Here is a tiny trained network, its code and every weight. The questions are about switching its units off for an input and a class, where a switched-off unit gives its printed mean instead of its output.

import numpy as np


def w(rows, s, z=0):
    codes = np.array(rows[::2]) - 128.0
    scale = np.full(codes.shape[1], s)
    scale[-1] = z or s
    return codes * scale


def f(y):
    return np.maximum(y, 0)


def log_softmax(a):
    a = a - a.max(-1, keepdims=True)
    return a - np.log(np.exp(a).sum(-1, keepdims=True))


def net(x, mask):
    res = np.array(x, float).reshape(1, 5) / 4 @ E
    y = f(res @ A[0][:, :-1].T + A[0][:, -1])
    res = res + np.where(mask, y, B[0][:, -1]) @ B[0][:, :-1]
    return log_softmax(res[-1] @ U[:, :-1].T + U[:, -1])


A, B = {}, {}
E = w([
[162,254,109,117,116],'x0',
[211,105,147,129,171],'x1',
[66,167,159,111,165],'x2',
[157,117,36,163,214],'x3',
[157,80,77,77,78],'x4',
],0.011)
A[0] = w([
[105,71,127,141,106,115],'neuron 1',
[180,74,74,163,194,185],'neuron 2',
[182,135,83,157,202,133],'neuron 3',
[111,157,136,165,246,201],'neuron 4',
[128,151,102,220,244,161],'neuron 5',
[191,111,103,150,129,117],'neuron 6',
[131,155,244,97,102,143],'neuron 7',
[170,85,125,45,148,191],'neuron 8',
[108,149,143,91,174,129],'neuron 9',
[123,59,89,111,112,99],'neuron 10',
[30,77,208,90,113,221],'neuron 11',
[106,69,119,123,113,106],'neuron 12',
[73,47,102,176,70,148],'neuron 13',
[157,188,42,143,105,133],'neuron 14',
[199,131,84,146,136,86],'neuron 15',
[101,158,146,149,78,223],'neuron 16',
[208,113,207,114,127,125],'neuron 17',
[99,233,155,76,137,195],'neuron 18',
[208,116,176,119,87,122],'neuron 19',
[93,142,139,165,218,141],'neuron 20',
[121,133,127,166,184,125],'neuron 21',
[86,134,180,104,110,185],'neuron 22',
[201,148,99,100,157,151],'neuron 23',
[147,114,110,157,218,174],'neuron 24',
[78,112,97,44,131,208],'neuron 25',
[109,133,37,199,153,255],'neuron 26',
],0.012,0.0035)
B[0] = w([
[86,142,172,160,161,175],'neuron 1',
[133,122,67,145,110,232],'neuron 2',
[169,205,99,46,108,215],'neuron 3',
[88,96,85,194,24,237],'neuron 4',
[103,143,61,124,45,251],'neuron 5',
[140,120,81,84,116,175],'neuron 6',
[204,141,150,62,188,221],'neuron 7',
[150,78,16,137,101,185],'neuron 8',
[104,92,96,213,94,164],'neuron 9',
[92,80,173,190,88,184],'neuron 10',
[237,84,169,151,230,249],'neuron 11',
[77,127,218,134,136,174],'neuron 12',
[93,126,223,148,125,210],'neuron 13',
[106,187,165,18,159,199],'neuron 14',
[188,156,65,73,151,183],'neuron 15',
[123,181,196,94,172,191],'neuron 16',
[190,141,139,120,167,182],'neuron 17',
[78,117,220,168,174,232],'neuron 18',
[138,196,93,89,133,183],'neuron 19',
[116,144,119,173,82,208],'neuron 20',
[91,156,94,144,88,179],'neuron 21',
[173,119,146,90,193,198],'neuron 22',
[207,110,150,84,152,192],'neuron 23',
[109,106,44,94,88,213],'neuron 24',
[127,87,152,155,143,186],'neuron 25',
[162,227,131,2,132,225],'neuron 26',
],0.0077,0.012)
U = w([
[124,28,124,179,183,208],'0',
[149,158,181,98,247,197],'1',
[68,137,102,146,51,97],'2',
[200,117,42,95,147,3],'3',
],0.012,0.0016)

Each question gives the input, the list of numbers given to net, and the class t.
The units are the neurons (one row each of A and B). Each row of codes is followed by its name. A weight is (code - 128) times the scale printed after its matrix; where a second scale follows, it is the last column's (A, B and U).
mask holds one flag per neuron, in row order. A switched-off neuron (its flag False) gives its mean, the last column of its row in B, instead of its output. The means were averaged over made-up inputs and are rounded, as every weight is.
A unit's drop is (log p(t) with every unit on - log p(t) with that unit switched off) / (log p(t) with every unit on - log p(t) with every unit switched off).
The circuit of an input: a set's keep is (log p(t) with only the set's units on - log p(t) with every unit switched off) / (log p(t) with every unit on - log p(t) with every unit switched off). Starting from the 12 units with the biggest drops (on a tie, the unit counted first), units are removed one at a time, each time the one whose removal leaves the highest keep (on an exact tie, the one counted first), for as long as the keep stays at least 0.8.
units of the circuit, in order: the units of the circuit, biggest drop first
top k neurons: the k neurons with the biggest drops, biggest first
drop of u: that unit's drop, to one decimal
input [-2,4,2,-1,3], class 0: units of the circuit, in order => [neuron 26; neuron 3]
input [0,6,4,-2,-8], class 2: units of the circuit, in order => [neuron 4; neuron 5]
input [-4,-5,-6,-3,-3], class 1: units of the circuit, in order => [neuron 4]
input [2,-8,-6,5,2], class 1: units of the circuit, in order => [neuron 14; neuron 4]
input [-1,-6,3,3,2], class 1: units of the circuit, in order => [neuron 5; neuron 24]
input [-8,-5,5,0,-7], class 0: top 2 neurons => [neuron 11; neuron 4]
input [0,3,8,-2,-7], class 0: top 3 neurons => [neuron 4; neuron 26; neuron 9]
input [-6,7,-6,-5,4], class 0: top 2 neurons => [neuron 10; neuron 26]
input [-5,-1,-2,-2,-8], class 0: top 3 neurons => [neuron 26; neuron 14; neuron 3]
input [-8,6,5,5,4], class 2: top 2 neurons => [neuron 10; neuron 7]
input [8,-8,-4,2,8], class 1: drop of neuron 14 => 0.2
input [-2,5,-2,7,-8], class 3: drop of neuron 18 => 0.3
input [-4,4,-8,-7,6], class 0: drop of neuron 8 => 0.4
